Here is a tiny trained network, its code and every weight. The questions are about switching its units off for an input and a target symbol, where a switched-off unit gives its printed mean instead of its output.

import numpy as np


def w(rows, s, z=0):
    codes = np.array(rows[::2]) - 128.0
    scale = np.full(codes.shape[1], s)
    scale[-1] = z or s
    return codes * scale


def f(y):
    return np.maximum(y, 0)


def softmax(a):
    e = np.exp(a - a.max(-1, keepdims=True))
    return e / e.sum(-1, keepdims=True)


def log_softmax(a):
    a = a - a.max(-1, keepdims=True)
    return a - np.log(np.exp(a).sum(-1, keepdims=True))


def net(x, mask):
    ids = ['ΠΣΩαβγδεηθλμξτφ'.index(c) for c in x.split()]
    T = len(ids)
    res = E[ids] + P[:T]
    u = 0
    for l in range(3):
        q, k, v = (res @ M[l].T for M in (Q, K, V))
        z = softmax(np.where(np.tri(T) > 0, q @ k.T / 3**0.5, -1e9)) @ v
        res = res + np.where(mask[u], z, O[l][:, -1]) @ O[l][:, :-1]
        u += 1
        y = f(res @ A[l][:, :-1].T + A[l][:, -1])
        res = res + np.where(mask[u : u + 8], y, B[l][:, -1]) @ B[l][:, :-1]
        u += 8
    return log_softmax(res[-1] @ U[:, :-1].T + U[:, -1])


Q, K, V, O, A, B = {}, {}, {}, {}, {}, {}
E = w([
[97,183,176,119],'Π',
[67,103,78,100],'Σ',
[139,167,57,136],'Ω',
[200,103,42,106],'α',
[190,131,62,151],'β',
[36,140,69,39],'γ',
[161,198,38,159],'δ',
[83,191,176,113],'ε',
[148,175,33,127],'η',
[156,206,87,212],'θ',
[128,165,57,125],'λ',
[20,52,109,93],'μ',
[112,121,122,193],'ξ',
[188,12,133,197],'τ',
[155,147,56,118],'φ',
],0.011)
P = w([
[177,116,1,119],'0',
[79,149,56,180],'1',
[79,143,66,157],'2',
[64,135,86,142],'3',
[96,116,78,114],'4',
[102,94,74,102],'5',
[134,77,55,82],'6',
[140,57,60,67],'7',
[146,55,29,82],'8',
[126,46,65,107],'9',
[145,30,51,92],'10',
],0.0055)
Q[0] = w([
[144,177,214,83],'L0H1',
[106,141,251,172],'L0H1',
[182,156,111,114],'L0H1',
],0.014)
K[0] = w([
[64,194,85,211],'L0H1',
[118,165,4,155],'L0H1',
[78,125,165,104],'L0H1',
],0.014)
V[0] = w([
[73,169,78,9],'L0H1',
[15,8,92,205],'L0H1',
[128,255,105,210],'L0H1',
],0.006)
O[0] = w([
[134,150,65,71,87],'L0H1',
[55,113,20,235,253],'L0H1',
[254,213,152,119,69],'L0H1',
],0.0068,0.0054)
A[0] = w([
[161,121,105,186,145],'L0N1',
[176,39,254,66,1],'L0N2',
[69,123,72,153,127],'L0N3',
[96,102,180,137,143],'L0N4',
[171,149,89,114,154],'L0N5',
[133,100,99,101,144],'L0N6',
[155,77,129,148,153],'L0N7',
[106,82,120,104,145],'L0N8',
],0.018,0.02)
B[0] = w([
[125,156,161,100,203],'L0N1',
[2,236,240,11,128],'L0N2',
[146,133,172,120,254],'L0N3',
[152,142,102,165,147],'L0N4',
[95,97,161,155,169],'L0N5',
[127,144,139,160,181],'L0N6',
[128,173,95,116,188],'L0N7',
[148,149,151,163,188],'L0N8',
],0.021,0.018)
Q[1] = w([
[23,125,62,138],'L1H1',
[20,110,39,152],'L1H1',
[117,254,233,140],'L1H1',
],0.0085)
K[1] = w([
[1,123,157,110],'L1H1',
[60,59,174,42],'L1H1',
[240,122,132,231],'L1H1',
],0.0084)
V[1] = w([
[47,252,93,86],'L1H1',
[2,64,164,245],'L1H1',
[27,46,83,17],'L1H1',
],0.0047)
O[1] = w([
[3,171,76,167,150],'L1H1',
[163,50,127,141,130],'L1H1',
[91,114,193,44,4],'L1H1',
],0.0079,0.021)
A[1] = w([
[116,137,171,140,115],'L1N1',
[28,7,12,37,6],'L1N2',
[68,104,140,96,132],'L1N3',
[156,117,169,154,109],'L1N4',
[177,66,79,6,26],'L1N5',
[156,122,105,149,142],'L1N6',
[102,159,143,126,119],'L1N7',
[31,64,68,8,61],'L1N8',
],0.023,0.021)
B[1] = w([
[127,117,84,113,224],'L1N1',
[33,247,225,26,128],'L1N2',
[133,165,161,154,129],'L1N3',
[119,133,100,96,253],'L1N4',
[251,186,22,81,128],'L1N5',
[111,143,152,106,238],'L1N6',
[152,103,123,137,203],'L1N7',
[244,195,186,77,128],'L1N8',
],0.023,0.015)
Q[2] = w([
[153,101,246,156],'L2H1',
[144,104,105,197],'L2H1',
[48,93,134,174],'L2H1',
],0.011)
K[2] = w([
[236,17,20,159],'L2H1',
[115,58,255,136],'L2H1',
[103,97,116,207],'L2H1',
],0.0073)
V[2] = w([
[9,136,98,155],'L2H1',
[95,66,62,126],'L2H1',
[56,94,146,186],'L2H1',
],0.013)
O[2] = w([
[83,192,250,47,195],'L2H1',
[254,88,184,75,3],'L2H1',
[97,31,197,138,11],'L2H1',
],0.0087,0.0079)
A[2] = w([
[172,56,134,60,78],'L2N1',
[105,188,147,120,129],'L2N2',
[133,162,84,213,112],'L2N3',
[94,136,147,72,189],'L2N4',
[87,128,73,121,165],'L2N5',
[84,8,122,107,185],'L2N6',
[241,105,171,197,34],'L2N7',
[107,96,122,163,9],'L2N8',
],0.013,0.012)
B[2] = w([
[215,146,125,48,133],'L2N1',
[132,75,118,137,215],'L2N2',
[138,61,124,96,251],'L2N3',
[25,106,84,104,155],'L2N4',
[181,150,181,156,206],'L2N5',
[155,183,250,160,133],'L2N6',
[196,60,200,43,128],'L2N7',
[117,184,130,52,128],'L2N8',
],0.012,0.028)
U = w([
[134,119,149,133,112],'Π',
[76,108,138,152,201],'Σ',
[132,125,148,130,86],'Ω',
[93,204,59,150,108],'α',
[108,152,151,170,119],'β',
[160,187,98,143,81],'γ',
[189,134,146,217,243],'δ',
[71,2,60,117,51],'ε',
[111,61,86,88,2],'η',
[128,81,117,100,73],'θ',
[122,108,119,128,94],'λ',
[83,146,160,183,197],'μ',
[146,110,140,114,48],'ξ',
[142,121,150,135,85],'τ',
[115,141,151,153,90],'φ',
],0.0096,0.007)

Each question gives the input, a string of symbols that net reads in full, and the target symbol t.
The units are the heads (3 rows each of Q, K, V and O) and the neurons (one row each of A and B). Each row of codes is followed by its name. A weight is (code - 128) times the scale printed after its matrix; where a second scale follows, it is the last column's (O, A, B and U).
mask holds one flag per unit, layer by layer, with each layer's heads first. A switched-off unit (its flag False) gives its mean, the last column of its rows in O or B, instead of its output. The means were averaged over made-up inputs and are rounded, as every weight is.
A unit's drop is (log p(t) with every unit on - log p(t) with that unit switched off) / (log p(t) with every unit on - log p(t) with every unit switched off).
most important unit: the unit with the biggest drop
k most important neurons: the k neurons with the biggest drops, biggest first
top k neurons in layer l: the k neurons of layer l with the biggest drops, biggest first
input δ μ Ω α α τ λ λ α, target δ: top 2 neurons in layer 0 -> L0N7; L0N1
input δ β γ μ, target α: 3 most important neurons -> L2N3; L0N7; L0N5
input τ μ τ Σ τ α δ θ α φ, target δ: most important unit -> L2N5
input τ δ γ, target δ: top 3 neurons in layer 2 -> L2N5; L2N4; L2N2
input δ τ γ τ α Ω μ τ τ τ Ω, target δ: top 2 neurons in layer 1 -> L1N7; L1N6
input τ θ α, target ε: top 2 neurons in layer 1 -> L1N6; L1N4
input τ μ ξ μ α δ τ ξ τ ξ α, target δ: top 3 neurons in layer 0 -> L0N7; L0N3; L0N1
input λ τ φ τ μ δ Ω φ, target α: top 2 neurons in layer 1 -> L1N4; L1N7
input τ γ δ α α Ω τ Σ η, target δ: top 4 neurons in layer 0 -> L0N3; L0N5; L0N1; L0N7
input α γ λ μ μ γ, target α: top 3 neurons in layer 2 -> L2N3; L2N4; L2N2
input τ θ θ, target ε: top 2 neurons in layer 2 -> L2N3; L2N6
input τ τ α γ, target δ: 2 most important neurons -> L2N5; L0N3
input Σ Ω Ω α τ Σ ξ λ, target δ: 3 most important neurons -> L1N6; L2N4; L1N7
input μ γ ξ, target α: most important neuron -> L0N3
input α δ α μ Σ, target α: 2 most important neurons -> L2N3; L0N7
input ξ φ λ τ τ φ ε μ μ γ, target α: top 3 neurons in layer 0 -> L0N8; L0N1; L0N3
input μ ξ γ Σ, target α: top 3 neurons in layer 0 -> L0N3; L0N7; L0N1
input μ α λ τ δ λ Σ, target δ: 2 most important neurons -> L0N3; L2N5
input τ θ γ, target ε: 2 most important neurons -> L2N3; L0N7
input τ β ξ μ β, target α: top neuron in layer 0 -> L0N4
input τ Σ α γ μ θ μ θ, target α: 3 most important neurons -> L0N1; L0N8; L0N4
input τ θ θ Ω Ω β Ω μ α, target α: 3 most important neurons -> L0N8; L0N1; L1N4
input Ω τ τ θ τ μ α, target α: 4 most important neurons -> L0N8; L0N1; L0N4; L1N4
input δ φ Π τ Ω θ τ Ω, target δ: 3 most important neurons -> L1N6; L2N4; L1N7
input λ μ τ Σ η α δ θ φ, target δ: 2 most important neurons -> L1N6; L1N7
input β θ τ λ τ φ λ, target δ: 4 most important neurons -> L2N5; L1N6; L1N7; L2N4
input μ α Σ β, target α: top 4 neurons in layer 0 -> L0N3; L0N7; L0N6; L0N8
input φ μ μ δ θ Σ μ μ Ω, target α: most important unit -> L1N4
input μ λ θ α μ Ω, target α: top 3 neurons in layer 2 -> L2N3; L2N4; L2N2
input α Ω Π θ ε δ, target μ: 2 most important neurons -> L0N3; L1N7
